Here are made-up objects, facts about them, and rows of numbers that follow some of those facts. Name the object behind each unnamed row.

Facts:
driklutor: belongs to class; stolak: uses; modrem: refers to; nidrun: points at
batrar driklutor:587 nidrun:skabis
bekek driklutor:587
bivu driklutor:329
boklel driklutor:587
boplas driklutor:587 modrem:flokledur
bosen driklutor:587 nidrun:digabrul
braguskol driklutor:329 nidrun:dromim
brakik driklutor:587 stolak:kagrim,bekek nidrun:nute
braskis driklutor:587 modrem:gramukor
bregu driklutor:587
bridobrel driklutor:329 stolak:stofle,grudun
bririk driklutor:587 nidrun:kobren
brobrul driklutor:329 stolak:brusta,trobrak,luras,batrar,plidratri,tistir
brosatak driklutor:587
brusta driklutor:587
brustak driklutor:329
brutor driklutor:587 stolak:dromim,pubru
budakel driklutor:587 stolak:kobren,restubok,gibrum
butrubar driklutor:587 stolak:klopusken,gibrum,pigrul,sugrar nidrun:setok
buval driklutor:329
debek driklutor:587 stolak:vukos
debrebrul driklutor:587 stolak:gofli nidrun:brustak
digabrul driklutor:587 nidrun:kedokler,dromim
digras driklutor:587 modrem:klote
dobro driklutor:587 stolak:pifla modrem:salavi
dogek driklutor:329 stolak:ruvon,droko,puner nidrun:zaros
dopa driklutor:587 stolak:segra,tudren,lofol,pugrus
drebre driklutor:587 stolak:brusta,trobrak,pebes,buval
drefakir driklutor:587
dripliflim driklutor:587
drofel driklutor:587 stolak:gramukor,gresur,flimeplen
drogi driklutor:587 stolak:ruvon,gibrum,tatrin,zife modrem:klugrur
droko driklutor:587 nidrun:pleplika,pebes
dromim driklutor:587 nidrun:katak
dropul driklutor:329
drozir driklutor:587
drudrek driklutor:329 modrem:flokledur
dudrim driklutor:329 nidrun:pleplika
dupluk driklutor:587 modrem:pubru
dustom driklutor:329 nidrun:katak
faru driklutor:329 stolak:notrul,brusta,kobren,braguskol modrem:flokledur
felem driklutor:587 modrem:digabrul,nosam
flagrir driklutor:587 nidrun:kobren
flasir driklutor:329 nidrun:dustom
flaskis driklutor:587 modrem:ginol nidrun:vogik,bivu
flimeplen driklutor:587
flipu driklutor:587 nidrun:vame
flokledur driklutor:587 stolak:pifla,gibrum modrem:klugrur,nosam
fluples driklutor:587 stolak:nitril,restubok,tratruple nidrun:bivu
gibrum driklutor:587
gibur driklutor:587 stolak:klumebre,kedokler,lagral modrem:gramukor,nosam nidrun:grizan,vame
giklir driklutor:587 stolak:vapla,skedru modrem:flokledur
ginol driklutor:587 stolak:kobren,klobrivu modrem:bririk,klugrur
gofli driklutor:329 nidrun:dropul
gosolem driklutor:587 modrem:leklo nidrun:mema
gramukor driklutor:329 modrem:nosam
gresur driklutor:329
gribok driklutor:587 modrem:boklel,stofle,troflisi
grizan driklutor:587 modrem:dropul,mogol nidrun:katak
groskis driklutor:587 nidrun:grizan
grudun driklutor:587 nidrun:debrebrul
kagrim driklutor:587
kaskem driklutor:329 stolak:drefakir,klosis,luras
katak driklutor:329
kedokler driklutor:587 modrem:gramukor
klaplu driklutor:587 stolak:vugik,trutru
klenu driklutor:587 stolak:notrul,luras modrem:vesto
klifar driklutor:329 modrem:klugrur,nosam
klilar driklutor:587 stolak:brosatak,flagrir
klobrivu driklutor:329 modrem:nosam
klopusken driklutor:587
klosis driklutor:587
klosor driklutor:587 stolak:sotral,bregu,sugrar modrem:mogol,nosam nidrun:vesto
klote driklutor:329 modrem:nosam
klugrur driklutor:587 stolak:segra modrem:nosam
klumebre driklutor:587
klumi driklutor:329 stolak:valuba,klote,stezor,flasir,dupluk,zadrome
kobren driklutor:329 nidrun:trodrir,dripliflim
komik driklutor:587
lagral driklutor:329 modrem:mogol
leflo driklutor:587 nidrun:dobro,flipu,bridobrel
lekla driklutor:329 stolak:stevar,braskis,skubra,skitis
leklo driklutor:329 modrem:flokledur
loflur driklutor:587 modrem:brakik
lofol driklutor:587
luras driklutor:587 modrem:flokledur nidrun:stide,fluples
lustur driklutor:587 stolak:kagrim,poflos,klobrivu,grudun
mema driklutor:587 nidrun:pleplika
miskul driklutor:587 stolak:stevar,dupluk modrem:nosam nidrun:lekla,skubra,flipu
mogol driklutor:329
moma driklutor:329 nidrun:miskul
nezis driklutor:587 stolak:notrul,klopusken,dudrim,gofli
nitril driklutor:587
nosam driklutor:587
notrul driklutor:587 modrem:bririk,vibrol,klosor
nukli driklutor:587 modrem:vesto nidrun:bivu,drebre,valegol
nuron driklutor:329 stolak:drozir,bosen,pestorem nidrun:debrebrul
nute driklutor:587 stolak:nukli nidrun:vogik
pebes driklutor:587
pebrar driklutor:329 modrem:klugrur,nosam
peske driklutor:587 stolak:valuba
pestorem driklutor:587 modrem:lagral
petrin driklutor:587 stolak:luras,flimeplen,zadrome
pifla driklutor:587
pigrul driklutor:329
plarem driklutor:329 stolak:bririk,klopusken,droko,skatek
plegin driklutor:587
pleplika driklutor:587 stolak:segra,bregu,nukli,rufun,pestorem
plesu driklutor:587 modrem:miskul,klobrivu
plidratri driklutor:587 nidrun:dropul
poflos driklutor:587 nidrun:flasir
pubru driklutor:329
pugrus driklutor:587 nidrun:zadrome
puner driklutor:587
restubok driklutor:587 nidrun:lagral
rufun driklutor:587
rugragrak driklutor:329 stolak:trobrak,stibro,boklel,bekek modrem:dropul
rutren driklutor:329 modrem:stugratam,nosam
ruvon driklutor:329
salavi driklutor:587 stolak:segra,bivu
sapler driklutor:329 stolak:gibrum,dripliflim,bregu,boplas
segra driklutor:587
setok driklutor:587 stolak:pifla,dudrim,skedru modrem:vibrol,bekek nidrun:miskul
skabis driklutor:587 stolak:vukos,dropul,braguskol,flimeplen
skatek driklutor:329
skedru driklutor:587 modrem:pestorem
skeflen driklutor:587
sketam driklutor:587 stolak:grizan,stibro,skubra,felem,pestorem modrem:miskul nidrun:gibur,dobro
skimusa driklutor:329 stolak:stubor,boplas,buval
skitis driklutor:329 nidrun:petrin
skubra driklutor:329 nidrun:katak
skuzem driklutor:587
sotral driklutor:587
stevar driklutor:587
stezor driklutor:329 nidrun:fluples
stibro driklutor:329
stide driklutor:587 stolak:klumebre,vesto,skatek,pigrul,puner,skuzem,tistir
stizudrem driklutor:587 stolak:digras modrem:klugrur,flokledur
stofle driklutor:587 nidrun:brosatak
stoskil driklutor:329 stolak:nitril,skedru,flagrir nidrun:drebre
stubor driklutor:329
stugratam driklutor:587 stolak:nitril modrem:peske
stuvum driklutor:587 stolak:dropul,leklo,boklel,skedru,skitis
sugrar driklutor:329
suplan driklutor:587 stolak:mogol,boplas
tatrin driklutor:329 nidrun:lekla
tistir driklutor:587
tratruple driklutor:329 nidrun:stizudrem
tretro driklutor:329 stolak:luras,skuzem nidrun:budakel
tripas driklutor:329 nidrun:dripliflim
trive driklutor:587
trobrak driklutor:329
trodrir driklutor:587 stolak:flimeplen,dupluk nidrun:trosi
troflisi driklutor:587 stolak:brusta,plidratri,flagrir modrem:nosam
trosi driklutor:329 nidrun:bivu
trutru driklutor:329 nidrun:skubra
tudren driklutor:587
vabes driklutor:329 modrem:drefakir,nosam nidrun:trive
vagrenon driklutor:587 stolak:gresur
valegol driklutor:587
valuba driklutor:329 modrem:salavi nidrun:bosen
vame driklutor:587 stolak:bosen modrem:gramukor
vapla driklutor:587 modrem:gramukor
vesto driklutor:587 modrem:klugrur,nosam nidrun:skeflen,flaskis
vibrol driklutor:587 modrem:pubru,nosam
vogik driklutor:587 stolak:stezor,droko,flipu,brosatak nidrun:mema
vuduvem driklutor:329 stolak:vapla,bregu nidrun:grizan
vugik driklutor:587 modrem:gramukor,ginol,flokledur
vukos driklutor:329 nidrun:komik
zadrome driklutor:587
zaros driklutor:587 stolak:vesto,plegin,dripliflim,sotral nidrun:skeflen
zife driklutor:329
zira driklutor:587 stolak:restubok,bosen,pubru nidrun:luras,trive
zozel driklutor:587 nidrun:tratruple,groskis,nosam
zustifler driklutor:587 modrem:groskis,nosam

Known rows:
[  2   5   7  11  53  18   2   7  28   1  27  23   5  -6  27 -17  -7  24
   2 -11 -29  32  11 -19  -9  -9  19  16 -18 -11   2   8   9  25  15  20
 -16 -10  -9 -39  35  10  13  44] -> skubra
[ -8  10   7   1 -18   5   6   7  31   4  41  -6  -1 -11  21   1   9  12
  11   2 -19  33  -1   6 -30  -4  10   5 -14   1  -7  18   6  24  22  21
  -1 -10 -36  -7   9  16 -11  13] -> vabes
[ -6  13   4 -10 -15   5   9   8  30   6  39  -8  -3  -9  22   1  18  17
   2   3 -24  34  -1   5 -29   0   6   5 -14  -1  -9  18   1  24  25  20
  -1  -8 -38  -6  10  13  -4  10] -> dudrim
[ -7  13   5   5 -29  12   8   9  21   4  40 -17  -7 -10  34   5  22  20
 -11  11 -29  39   2   6 -20  -4  10   4 -19  -3 -14  19   1  27  21  12
  -7  -9 -31   7  -4  10 -19  15] -> bririk
[ -8  24   2  -7 -26  14   9   7  22  12  39 -11  -8  -9  38   3  28  18
  -6 -25 -27  43   1   8 -31  -4   8  -7 -15  -7 -21  28  -9  38  14  12
 -13  -2 -45   3  -1  10 -37   0] -> flaskis
[  0   4   9  29  34  20  -5   6  16   2  23  13   3 -10  27  -8   1  24
  -3  -9 -32  31  14 -17  -4 -10  20  11 -22 -10  -2  17  10  27  13  14
 -21  -3  -2 -27  18   4  -2  35] -> flipu
[ -1   0   7  30  44  17  -6   9  14   2  23  21   5  -2  31 -15   0  28
   4 -32 -32  29  15 -22  -1 -12  22   7 -23  -9  -4  24  -6  29   6  11
 -23  -4   4 -37  22   1 -13  37] -> grizan
[ -2   3  10  17   0   2  -1   2  24   3  29  -3   3 -14   3   2   5  13
  18   2 -19  20   2  -3 -26  -5   9   5 -14   4  -1  21  14  19  25  25
  -3  -1 -23 -16  14  12  -4   5] -> pebrar
[ -8   7  11  34  -8   6  -3  -3   6   1  32 -24  -6  -1  10  11  10  16
  14  15 -27  21   7  -8 -19  -9  16   3 -21   5  -4  20  16  24  24  12
 -13   6 -19 -11   8  15 -18   5] -> klugrur
[ -2   2  11  30 -11   7  -6   3  13   3  27 -11   0 -15   9   7  13  18
   4  12 -27  24   7  -4 -16  -6  13   4 -20   3  -5  25  14  20  24  16
 -10   5 -12  -7   1   3  -8   8] -> klumebre
[-10  15  13  26  -7  12  -6   4   6   3  27 -13   1 -16  12  10   7  16
   8  16 -27  17   5  -3 -14   0   9   8 -24   0  -2  26  16  23  27  12
  -7   2 -12 -10  -1   3  -1  -3] -> stugratam
[ -4   7  10  25  -8  11  -1   3   8   1  26 -19  -3 -14   9   9  12  20
  -1  27 -30  22   7  -4 -17  -3  11   7 -22   2  -3  22  17  21  28  14
  -9   7  -9  -5   7   7   5   9] -> peske
[ -3   2  10  14   1   2   0   3  23   2  28  -5   2 -13   3   2   7  16
   9  10 -22  21   3  -3 -23  -2   8   7 -15   5   0  18  14  17  27  23
  -2   2 -22 -15  13  11   6   7] -> klobrivu
[  0  -4  10  22 -20   7  -7   3  12   4  23 -13  -3 -18  10   6  18  14
   6  16 -27  25  11  -4 -17  -4  15   4 -19  -1  -2  26  11  19  23  17
 -10   6 -11  -8   1   3  -7   7] -> gibrum
[  2   5  10  30   2   6  -7  -1   7   6  18 -10   1 -16  -2   8  19  21
   1   4 -28  18   8  -8 -17  -5   9   2 -20   5  -4  29  15  20  25  16
 -11  15 -11 -11   4   1  -6  -3] -> komik
[ -1   8  12  29   2  11  -4   4   2   2  21 -19  -3 -19  -1   7  11  25
   6   3 -29  18   6  -6 -26  -7   9  -3 -21   8  -6  34  17  22  26  19
 -12  23  -3 -11  23   4   8   7] -> petrin
[ -4   2  11  26 -14   8  -5   3   8   3  27 -17  -4 -13  10   8  13  16
   9  15 -28  23   8  -4 -18  -5  14   4 -21   1  -3  26  14  22  24  15
 -10   7 -11  -8   5   6  -4   5] -> suplan
[-10   3  11  28 -15   0  -8   8   8   1  30  -4   4  -7  13   6  14  20
  17 -11 -25  14   5  -4 -10  -3  10   4 -22   5  -5  36  -5  21  20  10
  -5  -2  -7 -12  -2  -2 -23   0] -> skedru
[ -7   7  10  32  -8   7  -4  -2   7   2  31 -22  -5  -4  10   9  12  17
  10  16 -28  22   7  -7 -17  -8  16   4 -21   6  -3  22  15  23  24  13
 -11   5 -15 -10   8  11 -13   6] -> dopa
[ -2   2  11  30 -10   7  -5   2  12   3  27 -11   1 -14   9   8  14  18
   3  11 -27  24   6  -4 -17  -5  13   5 -20   3  -4  25  14  20  25  16
  -9   3 -12  -7   2   5  -9   8] -> plegin
[ -2   9  12  27 -24   6 -20  -3  -5   4  48 -22  -7   3   7  12  26  31
   3   8 -33  35  10  -6  -9  -4  18   8 -16  13   0  24  28  22  38  16
 -14  -5 -20 -15  21   7  -6  20] -> salavi

Which object is each row?
No name comes twice in this set of rows, the named rows included.
[ -8  27   3  -6 -16  16  11   9  12   8  38 -21 -11 -10  33   4  27  25
  -9 -14 -31  38   1   5 -31  -3   6  -7 -18  -2 -20  29  -3  36  18  12
 -12   8 -34   1  14  11 -15   7]  trodrir
[ -9   1  12  30 -26   6  -6   5  17   0  33 -14   0 -14  17   8   7  14
   9  23 -25  26   6   0 -13  -5  15   8 -21   3  -2  22  14  20  26  15
  -6  -7 -12  -3  -4   7 -10  12]  restubok
[ -9  35   2 -15  -6  16   8   7   8  14  33 -15  -9 -11  30   7  35  23
 -12 -21 -32  32   2   2 -27   5   0  -4 -18  -7 -17  31  -8  37  19   8
 -13   7 -40  -4   3   4 -20 -15]  fluples
[ -8   1  10   7  23  18   2  10  29  -3  39   8  -1  -1  41 -14 -14  16
  14  11 -26  35  11 -13  -8  -8  25  20 -21 -12   6   2   9  25  15  18
 -11 -21 -12 -33  29  18  12  51]  vuduvem
[ -7  20   2 -20 -18   8  15  10  33   7  46  -9  -7  -7  32  -2  23  20
  -6  -8 -25  40  -4   8 -33  -1   4   4 -12  -2 -14  16  -4  29  21  19
  -1 -11 -47  -2  12  16 -11  11]  stezor
[ -6  11   5  -6 -20   5   9   8  31   3  44  -9  -3  -9  25   0  13  16
   3   9 -23  35  -2   6 -28  -3   8   7 -14   1  -8  15   4  23  24  20
   1 -12 -36  -4  11  15  -4  15]  tripas
[ -9   2  13  28  19  23  -5  11  21  -1  32  11   2 -10  42 -11 -14  15
  13  -8 -28  37  14 -13  -6 -13  28  11 -24 -15  -1  16   9  32  10  14
 -21 -15  -2 -27  21   9  -8  47]  gibur
[ -7  -6  11  18  -8  20  -4  12  20  -1  34  -2  -4 -10  41  -6  -3  14
  10  16 -29  38  15  -8  -5  -9  28  13 -24 -13   1  14   9  26  13  15
 -16 -14  -1 -19  13  10   2  45]  butrubar
[  0  -3   8   3 -10   3   0   2  18   4  28 -15  -6 -10   5   2  14  12
  17  20 -24  19   8  -4 -26  -1  12   7 -15   1   3  18  11  15  26  24
  -3   5 -20 -17  19  14   9   5]  sapler
[-10   4  11  17 -17   2   0   4  22  -2  39 -17   0  -6  10   6   1  12
  22  29 -21  20   1   1 -21  -3  13  12 -18   8   3  14  18  16  30  20
   3  -8 -21 -12  13  16   6  12]  nuron
[ -9  11   7   9 -34  11   4   8  21   4  41 -15  -5 -10  32   5  18  16
  -3   8 -26  37   2   6 -21  -4  13   3 -19  -1 -12  22   3  28  21  13
  -7 -10 -28   5  -4  10 -22  16]  droko
[  0   5   9  29  -7   9  -3   2  13   2  25 -14   0 -14   9   7  16  20
  -3  26 -30  22   6  -5 -14  -4  12   8 -21   4  -5  22  15  18  26  14
  -8   4  -9  -5   1   5   2   7]  bekek
[ -5  -2   9  12  13  13   2  11  34  -3  38  10   4  -7  32 -11  -9  18
   9  11 -24  36   7  -7 -11  -9  20  18 -19  -7   3   6  11  22  19  22
  -7 -21 -13 -24  21  14   8  45]  tatrin
[ -1   3  12  12 -10  10 -18   9  25   2  54  14   4  -4  27  -8  -1  24
  15 -12 -24  48  10  -4  -8  -8  25  16 -12   1   5  17  23  24  30  26
 -10 -31 -19 -30  36   8   1  54]  valuba
[  8   8  12  14  10  18 -29   4  -2  11  29  12  -1 -12  13  -3  19  28
   6 -33 -34  36  21 -15  -3  -2  21   6 -16  -7   3  34  18  29  25  20
 -26  -1  -5 -38  34  -8   0  24]  dobro

The same objects again, as new rows of numbers:
Named rows:
[ -3   6  -3 -27   6 -23  -1 -16  -9  20  13 -12  17  56  -5] -> pigrul
[  1   6  -3 -18  -1 -19   0 -12  -3  -1   8 -14  14  68 -13] -> zife
[ 10  -4  10  10 -18   5  13  14 -45  24   5  -1  10   2  -9] -> lustur
[  5 -12   2  -5   2  -3 -34  18  -5 -18  12  15  -6  38  -5] -> faru
[-36 -15  -8   0  53  15  37 -10  -7 -10  -6  14  41 -52  -3] -> bosen
[ -1 -14 -25  15  62  28  20  13  -4 -48  -9  19  39 -39 -15] -> gosolem
[ 12   8  -5   8   1  -1  27  11 -19  23  14  -1 -14  13  13] -> zadrome
[-25  10 -12  30  50  36  31   0 -20 -38  -5  24  21  -8 -33] -> zaros
[ 41 -11  -8  21   8   4   7  43   4 -17  -8  12  -9  19   4] -> zustifler
[ -7 -15 -13  43  36   3  27 -13  18 -38  -4  39  40 -45  -8] -> groskis
[-30  -3 -17  13  59  18  39  -9  -4 -10   8  12  27 -45  -2] -> plidratri
[  6  -1   6 -27 -17 -17  -4 -24  11  30  -2  33   9  47   8] -> mogol
[ 28 -25  -1  -2   1  -3   5  32  -8  15   1   9   6 -21  25] -> digras
[ 37 -25  -5  -7   5  -6  11  32 -12  16  -6   2  21 -17  14] -> vapla
[ 34 -20  -4  11   0   1  -4  46 -25  -5   1   8  12 -17   1] -> giklir
[-59   9 -15 -32  69  24   7 -33   0 -23  -1  19  39  27 -25] -> trosi
[ 10   1   0   3  -2  -5  23  15 -25  29   6  -3  -4   7  12] -> klumebre
[  8  -2 -27  17  55  16  24 -16  11  -9  -3  40  40 -34   1] -> bririk
[-54 -45  18  61  25 -20  41 -24  25 -55   7  12  32 -66 -17] -> dromim
[-28  -1 -13  19  44  20  33 -15 -18 -14   0  12  38 -37 -16] -> leflo
[  3 -12 -37  -7  77  36  13  11  -5 -26 -13  24  55 -50  -3] -> flaskis

Rows to name:
No name comes twice in this set of rows, the named rows included.
[-21 -23 -22 -14  63   2 -14 -11  22 -41   2  18  54   3 -12]  vabes
[ 11  -5 -27  41  49  15  17 -21   9 -35  -1  30  57 -38 -21]  miskul
[ 57  -9 -15  25  -3   2  -1  28 -18   3  10   3  11   0   2]  klenu
[-11 -17 -16   7  47  14  29 -14   0  -4  -6  32  39 -45   0]  stofle
[ -6 -21 -18  26  45   9  23 -15  15 -16  -7  36  51 -55  -7]  digabrul
[ 35  -9   0  13  -6   3   6  23 -26  15  -1  14   7  -2   5]  stugratam
[  0 -21 -22   3  64  20  23  18  14 -31 -20  25  39 -36  -6]  nukli
[ 38 -11  -2  23  -1   9  -3  54 -12 -14   1  18  -6   6   0]  drogi
[-64 -38  14  34  34 -40  19 -49  57 -75  14   9  30  -6 -25]  skubra
[-12 -19 -34   3  81  22  16  13  13 -23   6  18  25 -55  13]  luras
[-14   4   4 -41   9  -1   1  -1  -7   8 -10   4   4  68  -9]  bivu

